Here is a tiny trained network, its code and every weight. The questions are about switching its units off for an input and a class, where a switched-off unit gives its printed mean instead of its output.

import numpy as np


def w(rows, s, z=0):
    codes = np.array(rows[::2]) - 128.0
    scale = np.full(codes.shape[1], s)
    scale[-1] = z or s
    return codes * scale


def norm(h):
    return h / np.sqrt((h * h).mean(-1, keepdims=True) + 1e-5)


def f(y):
    return np.maximum(y, 0)


def log_softmax(a):
    a = a - a.max(-1, keepdims=True)
    return a - np.log(np.exp(a).sum(-1, keepdims=True))


def net(x, mask):
    res = np.array(x, float).reshape(1, 5) / 4 @ E
    u = 0
    for l in range(4):
        y = f(norm(res) @ A[l][:, :-1].T + A[l][:, -1])
        res = res + np.where(mask[u : u + 8], y, B[l][:, -1]) @ B[l][:, :-1]
        u += 8
    return log_softmax(norm(res)[-1] @ U[:, :-1].T + U[:, -1])


A, B = {}, {}
E = w([
[117,62,61,57,88,203,145],'x0',
[146,139,60,150,183,191,118],'x1',
[88,145,121,47,106,150,62],'x2',
[133,107,102,253,106,161,101],'x3',
[152,143,140,98,158,239,157],'x4',
],0.0049)
A[0] = w([
[132,166,161,143,94,140,47,110],'L0N0',
[133,138,172,118,2,127,88,164],'L0N1',
[94,185,133,173,159,143,90,116],'L0N2',
[169,73,116,109,146,111,238,141],'L0N3',
[156,111,90,79,151,168,166,161],'L0N4',
[129,101,134,121,94,94,192,98],'L0N5',
[67,110,141,193,151,139,103,3],'L0N6',
[183,150,123,165,139,84,192,155],'L0N7',
],0.0087,0.0024)
B[0] = w([
[84,113,116,132,84,134,123,201],'L0N0',
[200,149,135,100,158,52,181,252],'L0N1',
[110,134,98,144,182,74,177,206],'L0N2',
[89,159,139,80,165,203,67,228],'L0N3',
[54,144,129,226,164,117,89,252],'L0N4',
[98,55,121,85,101,117,96,182],'L0N5',
[74,92,108,123,152,192,163,173],'L0N6',
[102,101,136,157,165,124,1,229],'L0N7',
],0.0075,0.0042)
A[1] = w([
[44,124,116,152,113,177,69,239],'L1N0',
[122,126,102,178,226,123,94,254],'L1N1',
[102,120,34,163,89,208,163,65],'L1N2',
[46,184,219,70,84,149,133,177],'L1N3',
[100,76,137,68,82,128,157,100],'L1N4',
[107,102,171,100,2,153,171,98],'L1N5',
[107,94,97,105,124,184,157,240],'L1N6',
[44,159,142,23,76,63,64,165],'L1N7',
],0.0068,0.00083)
B[1] = w([
[127,161,184,129,63,130,133,248],'L1N0',
[110,92,88,149,149,178,175,253],'L1N1',
[56,162,87,128,61,162,81,192],'L1N2',
[145,110,68,142,38,146,171,194],'L1N3',
[148,93,175,110,130,90,135,163],'L1N4',
[150,78,254,113,87,98,100,149],'L1N5',
[80,195,107,175,118,109,134,173],'L1N6',
[188,161,185,168,101,102,87,251],'L1N7',
],0.0081,0.0065)
A[2] = w([
[101,149,105,176,178,85,254,223],'L2N0',
[105,109,142,120,181,107,71,135],'L2N1',
[95,95,104,49,102,123,140,71],'L2N2',
[147,145,139,93,113,168,126,86],'L2N3',
[108,101,74,68,219,117,94,60],'L2N4',
[157,119,164,149,87,104,81,136],'L2N5',
[103,130,74,163,88,82,150,1],'L2N6',
[99,108,90,167,189,165,81,85],'L2N7',
],0.0096,0.0015)
B[2] = w([
[158,147,62,156,143,73,166,213],'L2N0',
[150,124,161,97,118,134,117,173],'L2N1',
[117,89,146,107,165,112,89,139],'L2N2',
[146,236,108,206,104,161,69,151],'L2N3',
[141,90,2,93,220,88,70,142],'L2N4',
[186,129,122,155,105,72,168,246],'L2N5',
[117,209,111,46,96,187,140,185],'L2N6',
[230,103,184,133,55,123,77,254],'L2N7',
],0.0069,0.0055)
A[3] = w([
[141,57,97,114,99,78,116,2],'L3N0',
[153,93,117,192,148,143,111,95],'L3N1',
[122,23,217,203,56,78,162,169],'L3N2',
[173,121,65,3,52,120,170,200],'L3N3',
[241,84,135,216,123,2,139,232],'L3N4',
[200,50,104,141,184,171,69,53],'L3N5',
[3,97,144,140,56,44,225,44],'L3N6',
[49,148,88,37,83,213,146,205],'L3N7',
],0.0065,0.0014)
B[3] = w([
[129,224,98,109,178,236,54,144],'L3N0',
[166,116,124,2,128,143,170,154],'L3N1',
[103,171,170,87,74,63,75,202],'L3N2',
[154,224,191,120,145,84,102,160],'L3N3',
[103,142,104,95,154,87,182,254],'L3N4',
[148,123,149,136,193,154,148,151],'L3N5',
[198,143,89,180,234,128,202,154],'L3N6',
[57,191,103,168,42,115,130,174],'L3N7',
],0.007,0.0097)
U = w([
[151,187,182,110,86,15,96,153],'0',
[165,80,182,120,169,188,30,125],'1',
[50,20,132,9,114,185,191,7],'2',
[40,8,106,27,119,160,150,17],'3',
[72,87,117,94,120,162,128,61],'4',
[45,189,102,182,54,216,81,149],'5',
[180,132,53,160,209,116,165,153],'6',
],0.014,0.013)

Each question gives the input, the list of numbers given to net, and the class t.
The units are the neurons (one row each of A and B). Each row of codes is followed by its name. A weight is (code - 128) times the scale printed after its matrix; where a second scale follows, it is the last column's (A, B and U).
mask holds one flag per neuron, layer by layer. A switched-off neuron (its flag False) gives its mean, the last column of its row in B, instead of its output. The means were averaged over made-up inputs and are rounded, as every weight is.
A unit's drop is (log p(t) with every unit on - log p(t) with that unit switched off) / (log p(t) with every unit on - log p(t) with every unit switched off).
most important unit: the unit with the biggest drop
top k neurons: the k neurons with the biggest drops, biggest first
top k neurons in layer l: the k neurons of layer l with the biggest drops, biggest first
drop when u is switched off: that unit's drop, to one decimal
input [0,1,-2,0,-2], class 1: most important unit : L0N7
input [-5,3,6,0,6], class 5: top 2 neurons : L0N1; L0N0
input [-1,6,-2,-6,4], class 5: top 3 neurons in layer 1 : L1N0; L1N4; L1N7
input [0,2,-7,4,-1], class 1: top 2 neurons : L0N7; L0N1
input [6,4,7,-8,-1], class 5: top 2 neurons in layer 2 : L2N7; L2N3
input [-4,4,-4,-1,1], class 6: top 2 neurons : L0N2; L1N1
input [-1,8,-2,-4,-2], class 6: top 2 neurons : L1N1; L1N7
input [-4,0,-4,-7,3], class 1: top 2 neurons in layer 0 : L0N7; L0N3
input [5,-2,6,3,2], class 0: top 2 neurons : L0N1; L0N3
input [-3,4,-4,7,0], class 6: top 2 neurons : L0N2; L2N0
input [2,2,-8,-3,-7], class 1: top 3 neurons in layer 0 : L0N7; L0N3; L0N0
input [-5,4,-6,2,6], class 6: top 4 neurons : L0N2; L2N0; L1N1; L1N7
input [1,-3,-7,-6,4], class 5: top 2 neurons : L0N3; L1N0
input [5,-4,-1,-2,4], class 5: top 2 neurons : L0N4; L0N3
input [-4,7,2,-2,-7], class 6: most important unit : L0N2
input [2,3,-8,-3,7], class 1: top 2 neurons in layer 0 : L0N7; L0N0
input [-4,4,-5,-2,5], class 6: top 2 neurons : L1N1; L1N7
input [1,7,-6,-4,1], class 1: top 2 neurons : L2N7; L0N7
input [-4,7,5,-4,-3], class 6: top 2 neurons in layer 0 : L0N2; L0N3
input [-8,-2,-5,-1,6], class 6: top neuron in layer 0 : L0N2
input [-3,0,-3,-3,1], class 1: top 2 neurons in layer 2 : L2N0; L2N1
input [2,2,-5,1,-6], class 1: top 2 neurons in layer 1 : L1N1; L1N7
input [-7,8,0,4,0], class 6: drop when L0N2 is switched off : 0.5
input [-8,5,2,-6,7], class 6: drop when L0N0 is switched off : 0.0
input [8,0,6,-6,7], class 5: drop when L0N4 is switched off : 0.1
